Here is a tiny trained network, its code and every weight. The questions are about switching its units off for an input and a class, where a switched-off unit gives its printed mean instead of its output.

import numpy as np


def w(rows, s, z=0):
    codes = np.array(rows[::2]) - 128.0
    scale = np.full(codes.shape[1], s)
    scale[-1] = z or s
    return codes * scale


def f(y):
    return np.maximum(y, 0)


def log_softmax(a):
    a = a - a.max(-1, keepdims=True)
    return a - np.log(np.exp(a).sum(-1, keepdims=True))


def net(x, mask):
    res = np.array(x, float).reshape(1, 8) / 4 @ E
    y = f(res @ A[0][:, :-1].T + A[0][:, -1])
    res = res + np.where(mask, y, B[0][:, -1]) @ B[0][:, :-1]
    return log_softmax(res[-1] @ U[:, :-1].T + U[:, -1])


A, B = {}, {}
E = w([
[157,104,116,164,3,128,156],'x0',
[128,128,127,129,127,128,128],'x1',
[7,134,122,186,109,94,108],'x2',
[128,128,129,128,128,129,128],'x3',
[111,145,61,36,91,44,98],'x4',
[161,232,62,185,149,99,158],'x5',
[168,177,191,155,101,103,10],'x6',
[170,45,39,188,170,103,73],'x7',
],0.0066)
A[0] = w([
[168,128,118,107,128,132,136,86],'n0',
[27,129,130,180,119,115,116,90],'n1',
[145,146,144,133,117,126,68,51],'n2',
[216,123,133,88,139,141,144,49],'n3',
[99,100,107,121,156,145,208,42],'n4',
[126,111,130,147,82,124,131,82],'n5',
[159,99,122,167,24,134,178,82],'n6',
[217,120,147,97,141,146,159,77],'n7',
[121,135,92,87,82,117,117,68],'n8',
[93,114,161,203,138,149,139,74],'n9',
[108,181,174,95,101,135,171,58],'n10',
[95,144,152,113,251,143,127,67],'n11',
[137,190,78,150,129,109,150,63],'n12',
[115,135,109,85,161,114,98,75],'n13',
[68,144,99,156,108,124,120,83],'n14',
[152,62,55,170,154,130,94,67],'n15',
[94,31,178,78,114,144,102,62],'n16',
[162,116,187,182,173,172,166,17],'n17',
[105,165,165,106,112,134,163,39],'n18',
[140,168,105,159,136,119,150,72],'n19',
[139,125,108,141,73,130,142,101],'n20',
[105,171,188,98,113,145,176,68],'n21',
[136,106,107,142,137,129,110,64],'n22',
[140,78,99,158,147,118,98,62],'n23',
[142,112,163,179,120,146,152,79],'n24',
[111,109,98,117,140,142,187,42],'n25',
[143,110,158,176,138,139,152,43],'n26',
[134,106,122,137,135,125,113,102],'n27',
[138,94,99,149,136,129,105,61],'n28',
[159,167,186,157,115,127,32,41],'n29',
[149,147,136,137,122,129,94,64],'n30',
[141,149,111,130,128,135,132,76],'n31',
[146,196,104,193,156,142,163,85],'n32',
[111,145,68,62,91,91,95,1],'n33',
[114,60,184,131,135,146,129,79],'n34',
[122,147,140,111,123,133,137,45],'n35',
[113,101,119,135,141,139,183,84],'n36',
[115,95,95,114,145,127,208,40],'n37',
[114,122,86,88,120,109,145,90],'n38',
],0.016,0.0051)
B[0] = w([
[82,124,106,112,136,127,144,161],'n0',
[1,122,69,118,158,128,166,219],'n1',
[115,136,152,169,77,142,105,176],'n2',
[17,126,86,108,147,125,165,202],'n3',
[106,132,160,189,43,130,86,201],'n4',
[127,127,103,148,172,140,95,161],'n5',
[163,134,93,174,241,152,36,228],'n6',
[8,123,86,121,147,117,159,214],'n7',
[149,138,169,67,136,122,83,178],'n8',
[86,130,176,42,120,110,115,195],'n9',
[165,106,175,158,155,121,207,215],'n10',
[165,125,93,172,252,154,33,249],'n11',
[185,111,50,115,86,121,155,190],'n12',
[158,125,135,102,175,138,68,182],'n13',
[46,126,104,108,146,124,153,174],'n14',
[169,131,201,149,166,126,228,235],'n15',
[196,133,9,111,65,108,165,254],'n16',
[110,137,191,15,121,113,92,211],'n17',
[153,120,160,153,150,128,188,183],'n18',
[168,128,76,122,94,136,146,168],'n19',
[146,120,114,147,182,137,88,172],'n20',
[172,133,180,145,172,123,206,223],'n21',
[139,121,149,139,139,127,157,154],'n22',
[149,132,167,152,157,131,191,192],'n23',
[142,132,168,73,141,129,88,182],'n24',
[109,133,155,179,70,134,103,179],'n25',
[146,122,165,76,120,120,103,167],'n26',
[134,125,140,138,130,131,157,153],'n27',
[144,128,155,146,152,125,169,169],'n28',
[96,131,167,228,35,136,82,235],'n29',
[110,124,132,157,93,137,117,157],'n30',
[130,127,107,125,114,122,134,142],'n31',
[205,122,55,89,66,114,144,207],'n32',
[134,125,196,11,98,128,96,203],'n33',
[187,129,67,98,80,129,138,212],'n34',
[139,125,145,142,127,130,154,142],'n35',
[114,146,158,159,74,129,103,179],'n36',
[103,134,155,203,62,128,90,198],'n37',
[116,143,175,98,93,126,91,183],'n38',
],0.031,0.0084)
U = w([
[126,178,164,210,3,156,87,105],'0',
[191,146,184,151,140,135,240,106],'1',
[152,171,169,9,86,126,79,253],'2',
[214,154,3,99,41,126,158,91],'3',
[18,146,63,109,126,134,170,103],'4',
[183,155,88,160,194,186,44,86],'5',
],0.0057,0.0052)

Each question gives the input, the list of numbers given to net, and the class t.
The units are the neurons (one row each of A and B). Each row of codes is followed by its name. A weight is (code - 128) times the scale printed after its matrix; where a second scale follows, it is the last column's (A, B and U).
mask holds one flag per neuron, in row order. A switched-off neuron (its flag False) gives its mean, the last column of its row in B, instead of its output. The means were averaged over made-up inputs and are rounded, as every weight is.
A unit's drop is (log p(t) with every unit on - log p(t) with that unit switched off) / (log p(t) with every unit on - log p(t) with every unit switched off).
unit that matters most: the unit with the biggest drop
k most important neurons: the k neurons with the biggest drops, biggest first
drop of u: that unit's drop, to one decimal
input [-4,0,-8,-7,4,-2,4,7], class 4: unit that matters most	n3
input [3,2,2,5,0,7,5,6], class 3: 2 most important neurons	[n32, n12]
input [3,-6,2,2,4,3,2,4], class 1: 3 most important neurons	[n17, n15, n11]
input [6,8,-1,1,0,5,4,-1], class 5: 2 most important neurons	[n6, n16]
input [2,1,3,-2,0,8,6,-6], class 3: 2 most important neurons	[n32, n12]
input [2,-6,8,3,5,8,2,-5], class 3: 4 most important neurons	[n12, n32, n7, n19]
input [-3,-4,5,6,-6,-4,2,-7], class 1: 2 most important neurons	[n21, n10]
input [-5,-2,6,8,-4,2,4,-1], class 4: 2 most important neurons	[n1, n6]
input [-1,-1,-7,8,4,-2,7,-6], class 0: 3 most important neurons	[n29, n1, n2]
input [-8,0,2,2,6,-6,1,6], class 5: 2 most important neurons	[n11, n13]
input [0,-3,-3,-2,-1,-7,-6,1], class 3: 3 most important neurons	[n16, n34, n29]
input [1,-4,7,-3,-7,2,-7,-5], class 0: 3 most important neurons	[n4, n37, n36]
input [-6,0,-8,7,4,3,6,-4], class 4: 2 most important neurons	[n3, n7]
input [7,6,8,-5,-1,-6,6,-6], class 4: 2 most important neurons	[n1, n11]
input [4,-7,-7,5,2,1,4,8], class 1: unit that matters most	n15
input [8,-5,7,6,4,5,-4,4], class 5: 4 most important neurons	[n6, n20, n7, n3]
input [6,-4,-8,5,5,-5,8,8], class 0: drop of n9	0.1
input [5,6,8,-6,5,3,-1,-4], class 4: drop of n18	0.0
input [7,2,-6,-1,-1,4,-3,3], class 5: drop of n1	0.4
input [-2,1,-3,8,-7,1,-4,1], class 2: unit that matters most	n17
input [4,-1,1,3,-4,3,5,6], class 1: drop of n28	0.2
